Below are the code and all the weights of a small trained network. Each question names an input and a class and asks about switching units off, where a switched-off unit gives its printed mean instead of its output.

import numpy as np


def w(rows, s, z=0):
    codes = np.array(rows[::2]) - 128.0
    scale = np.full(codes.shape[1], s)
    scale[-1] = z or s
    return codes * scale


def norm(h):
    return h / np.sqrt((h * h).mean(-1, keepdims=True) + 1e-5)


def f(y):
    return y / 2 * (1 + np.tanh(0.7978845608 * (y + 0.044715 * y**3)))


def log_softmax(a):
    a = a - a.max(-1, keepdims=True)
    return a - np.log(np.exp(a).sum(-1, keepdims=True))


def net(x, mask):
    res = np.array(x, float).reshape(1, 6) / 4 @ E
    u = 0
    for l in range(4):
        y = f(norm(res) @ A[l][:, :-1].T + A[l][:, -1])
        res = res + np.where(mask[u : u + 12], y, B[l][:, -1]) @ B[l][:, :-1]
        u += 12
    return log_softmax(norm(res)[-1] @ U[:, :-1].T + U[:, -1])


A, B = {}, {}
E = w([
[163,12,161,185,129,124,112,100,99,158,130,212],'x0',
[109,134,158,91,140,253,97,139,154,140,134,161],'x1',
[215,134,183,165,148,161,192,137,137,126,181,74],'x2',
[127,129,129,129,128,127,129,128,131,127,127,128],'x3',
[128,130,129,129,130,128,128,128,128,129,126,128],'x4',
[128,126,127,129,131,128,127,127,128,127,127,128],'x5',
],0.0025)
A[0] = w([
[165,184,167,103,133,144,170,157,172,94,176,47,31],'L0N0',
[49,133,104,92,180,183,2,126,154,111,107,186,24],'L0N1',
[80,41,127,126,92,88,40,99,132,142,89,216,67],'L0N2',
[126,124,135,135,109,143,128,140,120,110,131,144,111],'L0N3',
[112,118,127,125,126,146,103,126,129,110,134,150,65],'L0N4',
[85,204,122,49,175,227,122,143,200,145,125,81,36],'L0N5',
[26,211,19,60,126,108,92,141,128,108,58,117,67],'L0N6',
[82,112,66,122,67,6,112,121,107,139,66,144,78],'L0N7',
[129,125,135,125,119,124,122,131,136,126,134,127,131],'L0N8',
[154,69,116,176,154,48,152,84,123,183,123,140,15],'L0N9',
[126,210,75,113,102,26,159,161,110,48,133,52,81],'L0N10',
[188,128,129,195,190,68,170,138,121,102,167,68,1],'L0N11',
],0.003,0.0012)
B[0] = w([
[112,169,27,167,134,144,156,111,86,136,107,157,194],'L0N0',
[132,118,135,76,84,114,198,131,114,162,98,143,200],'L0N1',
[127,234,40,137,169,134,194,154,94,135,97,136,242],'L0N2',
[113,124,125,113,142,134,128,112,142,126,134,136,125],'L0N3',
[137,130,126,105,131,135,147,126,127,150,123,135,119],'L0N4',
[172,156,98,147,72,94,110,179,35,33,161,166,223],'L0N5',
[165,31,247,105,99,96,72,130,173,119,171,104,250],'L0N6',
[151,169,104,182,222,147,82,142,124,76,176,121,244],'L0N7',
[130,124,123,127,128,126,129,130,131,128,129,132,129],'L0N8',
[119,152,135,114,101,91,127,181,84,53,145,133,195],'L0N9',
[100,81,118,125,168,196,140,58,170,252,82,118,253],'L0N10',
[91,120,134,80,45,110,180,126,110,130,97,150,193],'L0N11',
],0.0031,0.0025)
A[1] = w([
[161,141,125,174,105,208,126,152,68,108,144,129,54],'L1N0',
[145,144,110,145,101,162,151,154,58,101,127,145,76],'L1N1',
[128,122,99,169,173,114,3,185,107,49,152,174,83],'L1N2',
[159,101,196,177,149,181,97,138,155,141,156,124,87],'L1N3',
[126,164,127,75,115,163,195,137,160,220,109,112,39],'L1N4',
[113,92,142,127,166,186,149,152,130,187,107,167,73],'L1N5',
[102,122,123,107,116,144,84,165,165,103,132,157,18],'L1N6',
[146,141,125,139,133,122,124,128,140,137,131,131,125],'L1N7',
[80,77,184,137,187,97,18,64,210,171,122,74,9],'L1N8',
[174,93,138,176,125,90,151,107,111,120,139,148,92],'L1N9',
[115,40,175,119,90,45,131,79,147,176,98,124,122],'L1N10',
[99,162,148,100,158,90,147,110,176,164,97,60,93],'L1N11',
],0.0031,0.0012)
B[1] = w([
[128,155,106,141,179,115,81,114,197,115,153,110,202],'L1N0',
[105,150,128,137,165,112,104,149,193,133,134,116,209],'L1N1',
[85,152,78,141,120,99,189,60,95,127,94,56,247],'L1N2',
[102,117,112,92,144,99,94,94,160,125,160,62,150],'L1N3',
[95,83,81,166,110,127,118,101,94,127,95,189,161],'L1N4',
[130,136,106,77,160,125,155,92,147,187,114,122,153],'L1N5',
[161,93,168,161,87,130,166,101,92,139,123,122,94],'L1N6',
[103,124,117,112,125,129,130,133,128,118,133,129,130],'L1N7',
[192,181,107,130,160,151,44,252,186,166,170,129,192],'L1N8',
[80,147,154,86,124,111,134,147,131,85,146,75,204],'L1N9',
[146,232,132,174,120,191,127,194,161,66,173,123,208],'L1N10',
[151,80,87,151,113,158,112,145,156,172,133,126,152],'L1N11',
],0.003,0.0013)
A[2] = w([
[163,75,227,127,154,212,83,106,199,171,151,129,68],'L2N0',
[120,133,67,186,111,137,204,1,137,251,70,85,45],'L2N1',
[139,137,143,113,124,120,141,126,126,131,127,123,127],'L2N2',
[163,158,196,146,75,160,112,206,206,86,172,37,7],'L2N3',
[117,129,127,125,129,128,129,125,134,120,129,128,134],'L2N4',
[121,151,122,119,108,124,139,128,132,142,107,116,122],'L2N5',
[120,49,156,134,91,56,126,117,115,186,93,122,117],'L2N6',
[98,180,83,128,43,114,147,235,92,118,91,142,102],'L2N7',
[118,139,125,109,129,134,143,140,132,114,129,127,121],'L2N8',
[142,106,156,116,64,211,128,152,198,218,114,123,58],'L2N9',
[110,120,91,165,146,99,103,127,103,115,88,135,91],'L2N10',
[131,130,116,134,103,154,150,103,94,159,116,116,121],'L2N11',
],0.0031,0.002)
B[2] = w([
[81,105,2,55,191,44,147,49,122,114,160,50,191],'L2N0',
[57,68,66,159,13,184,149,90,128,125,88,49,253],'L2N1',
[112,101,130,149,126,140,92,123,121,134,129,143,128],'L2N2',
[108,129,121,171,170,121,150,121,74,171,53,252,208],'L2N3',
[129,132,147,145,135,124,128,103,118,136,128,121,131],'L2N4',
[129,88,115,146,128,131,132,134,132,131,147,137,131],'L2N5',
[130,241,134,147,131,203,111,132,141,63,147,137,125],'L2N6',
[160,52,142,132,196,112,107,18,157,154,180,73,205],'L2N7',
[139,105,143,165,132,100,116,106,126,144,125,147,131],'L2N8',
[96,148,69,155,160,24,151,117,54,41,120,146,157],'L2N9',
[118,190,104,108,155,102,144,112,108,104,145,100,148],'L2N10',
[119,116,93,162,120,143,112,138,167,128,124,119,142],'L2N11',
],0.0024,0.0016)
A[3] = w([
[146,139,140,147,137,84,84,148,170,109,161,63,146],'L3N0',
[122,111,201,76,38,128,79,147,118,99,117,132,6],'L3N1',
[167,193,128,173,130,181,119,144,134,80,158,119,46],'L3N2',
[127,96,129,132,163,137,136,87,151,144,155,91,99],'L3N3',
[149,169,128,151,125,156,140,141,131,113,144,111,118],'L3N4',
[133,138,116,126,139,126,92,134,149,163,124,131,119],'L3N5',
[97,171,84,112,157,157,107,103,132,143,111,123,78],'L3N6',
[154,118,254,153,73,106,159,157,107,84,144,129,56],'L3N7',
[103,137,101,113,138,179,129,120,139,181,85,164,61],'L3N8',
[97,122,110,109,129,181,129,125,134,184,75,177,61],'L3N9',
[131,102,206,78,96,135,86,143,132,102,149,146,64],'L3N10',
[159,152,124,141,149,135,154,139,127,162,121,114,138],'L3N11',
],0.0047,0.002)
B[3] = w([
[138,96,177,92,122,204,110,185,152,208,65,199,237],'L3N0',
[198,187,99,73,118,34,119,21,94,137,133,18,158],'L3N1',
[159,162,170,167,79,147,70,88,165,91,150,216,183],'L3N2',
[141,95,105,42,111,141,134,88,118,92,152,125,160],'L3N3',
[111,112,142,142,98,134,81,104,139,109,126,169,165],'L3N4',
[160,133,143,133,128,122,115,171,141,135,149,107,138],'L3N5',
[144,101,202,172,104,72,129,155,139,96,167,136,190],'L3N6',
[66,87,218,103,100,128,80,208,189,104,141,84,253],'L3N7',
[168,125,252,142,115,133,143,145,125,157,117,148,174],'L3N8',
[185,143,252,139,116,150,141,143,116,175,97,140,180],'L3N9',
[142,175,81,159,79,70,161,34,95,143,96,40,166],'L3N10',
[97,106,119,81,101,96,56,135,105,116,103,151,160],'L3N11',
],0.0031,0.0017)
U = w([
[149,131,110,111,177,125,26,235,196,214,106,118,253],'0',
[95,97,62,190,42,193,202,105,148,168,91,59,197],'1',
[81,176,57,187,198,47,149,135,51,81,92,156,194],'2',
[85,72,255,146,90,92,141,217,162,63,160,93,71],'3',
[169,192,159,45,57,56,94,54,95,129,108,31,72],'4',
[167,219,137,172,95,202,82,99,153,54,176,219,56],'5',
[148,119,240,112,136,167,185,121,81,210,60,217,120],'6',
[132,54,105,35,213,158,161,60,142,111,195,124,23],'7',
],0.0094,0.00048)

Each question gives the input, the list of numbers given to net, and the class t.
The units are the neurons (one row each of A and B). Each row of codes is followed by its name. A weight is (code - 128) times the scale printed after its matrix; where a second scale follows, it is the last column's (A, B and U).
mask holds one flag per neuron, layer by layer. A switched-off neuron (its flag False) gives its mean, the last column of its row in B, instead of its output. The means were averaged over made-up inputs and are rounded, as every weight is.
A unit's drop is (log p(t) with every unit on - log p(t) with that unit switched off) / (log p(t) with every unit on - log p(t) with every unit switched off).
The circuit of an input: a set's keep is (log p(t) with only the set's units on - log p(t) with every unit switched off) / (log p(t) with every unit on - log p(t) with every unit switched off). Starting from the 12 units with the biggest drops (on a tie, the unit counted first), units are removed one at a time, each time the one whose removal leaves the highest keep (on an exact tie, the one counted first), for as long as the keep stays at least 0.8.
units of the circuit, in order: the units of the circuit, biggest drop first
k most important neurons: the k neurons with the biggest drops, biggest first
top k neurons in layer l: the k neurons of layer l with the biggest drops, biggest first
drop when u is switched off: that unit's drop, to one decimal
input [5,5,1,7,-7,8], class 7: units of the circuit, in order => L2N0
input [6,-1,6,8,-3,-7], class 3: units of the circuit, in order => L0N10, L3N7
input [0,2,5,-7,-4,-1], class 5: 3 most important neurons => L0N10, L0N0, L0N6
input [-4,1,-7,6,-5,-6], class 4: units of the circuit, in order => L0N6, L3N1
input [1,-8,7,1,6,7], class 3: units of the circuit, in order => L0N2, L3N7
input [0,1,2,3,4,2], class 5: 3 most important neurons => L0N10, L0N6, L0N0
input [-5,0,8,7,-6,0], class 1: top 4 neurons in layer 0 => L0N7, L0N10, L0N9, L0N11
input [7,1,4,-3,3,-2], class 7: 3 most important neurons => L0N5, L2N0, L1N3
input [-7,-1,0,6,8,-4], class 0: 3 most important neurons => L0N6, L0N2, L1N8
input [0,1,-1,-2,-1,6], class 4: 2 most important neurons => L0N10, L0N6
input [-2,1,2,-2,5,-5], class 5: 2 most important neurons => L0N5, L3N2
input [6,-1,1,0,-3,1], class 3: 2 most important neurons => L0N0, L0N7
input [-8,-1,0,5,0,6], class 0: 2 most important neurons => L0N6, L0N2
input [1,-5,1,8,-1,0], class 3: 2 most important neurons => L0N2, L0N9
input [0,-6,-1,-5,-4,-3], class 0: most important neuron => L0N10
input [4,-5,1,-7,3,-2], class 3: 2 most important neurons => L0N0, L3N7
input [-6,1,8,0,-1,-8], class 5: 3 most important neurons => L0N5, L3N2, L1N2
input [8,0,2,2,0,-3], class 3: 3 most important neurons => L0N10, L0N9, L3N7
input [1,5,-4,-7,-4,-7], class 6: 2 most important neurons => L0N2, L0N9
input [-2,0,4,-8,-3,-1], class 1: 2 most important neurons => L0N7, L2N1
input [-3,1,4,8,-3,2], class 5: top neuron in layer 3 => L3N2
input [-6,-8,0,2,0,-3], class 0: top 2 neurons in layer 1 => L1N8, L1N2
input [-6,4,-3,1,-6,6], class 4: drop when L3N1 is switched off => 0.1
input [-4,-4,-1,1,2,4], class 0: drop when L1N8 is switched off => 0.4
input [-4,-5,4,5,-7,4], class 1: drop when L1N9 is switched off => 0.0
input [-8,-2,2,-4,1,-7], class 1: drop when L0N10 is switched off => 1.4
input [0,-6,-3,-1,0,-5], class 0: top 2 neurons in layer 0 => L0N10, L0N5
